[[137 123 128 140 130 104]
 [128 116 114 142 132 129]] out 116

[126 115 156 140] out 115

[113 111 117  99 119] out 111

[134 111 113 149 128 113 113] out 111

[123 117 101 104 157] out 117

[118 153 138 143 128 146 144] out 153
---
[[109 128 149 149 140]
 [117 134 106 147 142]
 [111 128 150 138 129]] Answer: 149

[137 139 132 152] Answer: 139

[[133 135 137 156 135]
 [125 126 141 142 127]
 [113 115 149 128 115]] Answer: 137

[121 138 141 139 150] Answer: 141

[[135 129 142 128 126]
 [124 144 136 109 126]
 [133 131 128 151 122]] Answer: 142

[[142 118 119 107 146]
 [133 129 106 136 152]
 [143 120 118 118 153]] Answer: 119

[128 154 139 131 122 112] Answer: 131

[102 107 128 138 104 123] Answer: 138
---
[136 121 121 151 120] -> 120
[101 103 156 127 128] -> 128
[139  99 116 126 128] -> 128
[124 101 142 111 133] -> 133
[117 100 111 137 115] -> 115
[145 156 129 152 150] -> 150
---
[[134 116 128 116 140 123 117]
 [120 139 154 140 154 147 149]
 [128 126 128 127 128 127 127]] => 128

[[130 123 117 123]
 [128 144 117 124]
 [151 131 116 125]] => 116

[[125 128 142 105 132 127]
 [131 116 122 125 126 156]
 [123 123 124 131 122 142]] => 124

[[143 104 128 137]
 [123 132 114 131]
 [123 132 128 151]] => 128

[[101 138 150 122 115 137 150]
 [128 144 128 147 146 131 103]
 [146 106 117 120 113 112 143]] => 117

[[126 115 123 126 115 146]
 [123 121 149 126 123 128]
 [124 120 152 131 125 131]] => 152

[[145 116 157 145 131 121]
 [119 118 147 131 110 157]
 [142 133 132 132 151 106]] => 132

[[128 149 126 121 150 130 124]
 [129 142 118 125 140 131 133]
 [116 115 144 142 126 132 142]] => 144
---
[[144 134 120 106 130 122 119]
 [120 123 137 138 130 131 137]] --> 131

[[113 115 150 109 113]
 [139 135 105 150 139]
 [117 108 121 137 117]] --> 150

[[120 133 125 135 131 120]
 [108 140 137 142 148 101]] --> 148

[[126 114 131 140 137 103]
 [127 137 131 140 125 147]
 [138 119 135 134 116 108]] --> 125

[[125 144 143 136 123 113 135]
 [119 143 148 149 128 116 137]
 [127 144 144 136 123 114 134]] --> 116

[[106 138 100 147 138 139]
 [126 135 116 123 104 113]] --> 104

[[119  99 106 115]
 [113 157 150 127]] --> 150

[[ 99 103 131 146]
 [103 117 148 137]
 [118 113 120 137]] --> 148

[[138 154 137 121]
 [134 137 156 113]
 [127 145 129 145]] --> 156

[[145 107 126 126 138 140 133]
 [130 142 119 132 116 129 127]
 [138 133 119 130 123 111 147]] --> 129
---
[[133 125 125 134 121 133 112]
 [149 128 117 132 149 135 115]] --> 133, 115

[122 129 124 154] --> 122, 154

[124 128 131 143 102 131 129] --> 124, 129

[145 129 136 142 151 130 125] --> 145, 125

[[133 129 115 129 123 129]
 [154 127 133 127 136 129]] --> 133, 129

[[114 135 122 129 147 134]
 [150 125 138 125 127 133]] --> 114, 133

[[119 152 157 156 141 124 119]
 [140 134 150 155 155 121 127]] --> 119, 127

[125 105 151 137 122] --> 125, 122

[[130 137 137 104 137 119]
 [136 143 108 111 151 138]
 [138 135 114 125 130 145]] --> 130, 145
---
[128 111 105 124] out 128

[120  98 127 128 114 133 134] out 128

[105 143 135 134] out 105

[107 112 133 123 119 139 133] out 123

[[151 126 130 107]
 [131 155 114 120]] out 131

[123 107 121 136] out 123

[119 123 139 157 122 138 119] out 157

[110  99 119 107 104] out 99

[123 127 141 122 127 132 151] out 122
---
(144, 129, 142, 100, 129) => 142
((155, 148, 134, 125, 125), (130, 133, 133, 107, 106)) => 133
((137, 131, 124, 123, 117), (121, 136, 128, 148, 151)) => 128
(144, 151, 126, 129, 117) => 126
(137, 122, 106, 143, 124) => 106
((143, 99, 133, 127, 131), (142, 100, 133, 126, 131), (139, 100, 133, 124, 130)) => 133
((143, 148, 147, 101, 116), (138, 140, 124, 127, 146), (141, 108, 127, 122, 141)) => 127
---
[[124 119 131 123 126 109 154]
 [130 135 128 131 125 141 145]
 [128 132 128 133 126 123 104]] ==> 109

[[106 142 122 124]
 [128 127 116 106]
 [128 124 124 102]] ==> 122

[[146 122 122 137]
 [141 117 113 104]
 [126 124 108 103]] ==> 122

[[126 132 121 131 130]
 [146 113 126 107 139]
 [147 121 129 118 132]] ==> 131

[[123 127 107 112]
 [103 127 129 147]
 [145 131 140 125]] ==> 107

[[131 150 132 132 132 135 128]
 [136 139 132 139 142 128 132]
 [146 136 143 128 132 136 128]] ==> 135
